Below are the code and all the weights of a small trained network. Each question names an input and a class and asks about switching units off, where a switched-off unit gives its printed mean instead of its output.

import numpy as np


def w(rows, s, z=0):
    codes = np.array(rows[::2]) - 128.0
    scale = np.full(codes.shape[1], s)
    scale[-1] = z or s
    return codes * scale


def f(y):
    return np.maximum(y, 0)


def log_softmax(a):
    a = a - a.max(-1, keepdims=True)
    return a - np.log(np.exp(a).sum(-1, keepdims=True))


def net(x, mask):
    res = np.array(x, float).reshape(1, 5) / 4 @ E
    y = f(res @ A[0][:, :-1].T + A[0][:, -1])
    res = res + np.where(mask, y, B[0][:, -1]) @ B[0][:, :-1]
    return log_softmax(res[-1] @ U[:, :-1].T + U[:, -1])


A, B = {}, {}
E = w([
[102,206,190,63,214,96,86,206,141],'x0',
[89,155,84,226,41,115,113,95,74],'x1',
[133,151,33,125,127,223,93,220,194],'x2',
[178,26,81,82,165,86,90,130,123],'x3',
[76,97,136,103,126,224,165,103,254],'x4',
],0.0092)
A[0] = w([
[83,219,176,196,107,176,161,106,137,148],'neuron 1',
[144,54,127,45,175,139,123,158,235,254],'neuron 2',
[122,147,233,95,164,33,156,124,98,225],'neuron 3',
[113,254,105,110,159,114,69,235,122,158],'neuron 4',
[199,72,191,49,217,83,102,100,145,78],'neuron 5',
[159,214,160,107,202,71,74,177,126,157],'neuron 6',
],0.0064,0.0043)
B[0] = w([
[132,195,146,187,121,100,144,96,217,202],'neuron 1',
[79,50,71,47,153,168,142,157,159,255],'neuron 2',
[102,131,254,59,137,71,131,88,45,239],'neuron 3',
[227,170,148,156,125,180,35,185,140,243],'neuron 4',
[133,81,84,61,211,109,228,152,76,214],'neuron 5',
[173,146,195,87,185,116,114,201,51,231],'neuron 6',
],0.0084,0.01)
U = w([
[190,53,27,212,2,86,105,82,67,254],'0',
[132,76,118,75,190,74,177,151,85,59],'1',
[192,184,165,114,147,133,37,223,108,86],'2',
[131,204,120,196,86,160,152,109,217,120],'3',
[87,160,209,119,80,67,127,54,93,101],'4',
[95,70,43,80,114,229,105,160,217,137],'5',
],0.0079,0.0053)

Each question gives the input, the list of numbers given to net, and the class t.
The units are the neurons (one row each of A and B). Each row of codes is followed by its name. A weight is (code - 128) times the scale printed after its matrix; where a second scale follows, it is the last column's (A, B and U).
mask holds one flag per neuron, in row order. A switched-off neuron (its flag False) gives its mean, the last column of its row in B, instead of its output. The means were averaged over made-up inputs and are rounded, as every weight is.
A unit's drop is (log p(t) with every unit on - log p(t) with that unit switched off) / (log p(t) with every unit on - log p(t) with every unit switched off).
The circuit of an input: a set's keep is (log p(t) with only the set's units on - log p(t) with every unit switched off) / (log p(t) with every unit on - log p(t) with every unit switched off). Starting from all 6 units, units are removed one at a time, each time the one whose removal leaves the highest keep (on an exact tie, the one counted first), for as long as the keep stays at least 0.8.
units of the circuit, in order: the units of the circuit, biggest drop first
most important unit: the unit with the biggest drop
top k neurons: the k neurons with the biggest drops, biggest first
drop when u is switched off: that unit's drop, to one decimal
input [-7,-4,1,8,0], class 5: units of the circuit, in order => (neuron 3; neuron 2)
input [-8,3,6,-7,-2], class 3: units of the circuit, in order => (neuron 1)
input [-7,-5,-2,-2,-2], class 0: top 2 neurons => (neuron 6; neuron 3)
input [-2,-2,-3,0,-8], class 4: top 3 neurons => (neuron 2; neuron 3; neuron 4)
input [-4,1,0,-2,2], class 3: units of the circuit, in order => (neuron 2; neuron 3; neuron 5)
input [-7,4,6,-4,8], class 3: top 3 neurons => (neuron 1; neuron 2; neuron 5)
input [-7,-3,-1,-5,-5], class 0: units of the circuit, in order => (neuron 3; neuron 6)
input [-7,-4,-5,0,-3], class 4: top 4 neurons => (neuron 2; neuron 3; neuron 4; neuron 6)
input [-1,-1,2,2,-1], class 5: top 2 neurons => (neuron 3; neuron 6)
input [2,7,-6,6,-2], class 4: units of the circuit, in order => (neuron 3; neuron 2)
input [-4,8,-8,0,-7], class 4: top 2 neurons => (neuron 3; neuron 4)
input [1,-5,-2,-4,5], class 5: top 2 neurons => (neuron 2; neuron 6)
input [4,-7,2,3,-2], class 1: top 2 neurons => (neuron 5; neuron 2)
input [5,3,0,-5,7], class 3: most important unit => neuron 1
input [-6,-1,-1,8,2], class 5: drop when neuron 2 is switched off => 0.3
input [-4,0,-1,-4,2], class 3: drop when neuron 3 is switched off => 0.3
input [-1,5,5,0,-6], class 0: drop when neuron 3 is switched off => 0.4
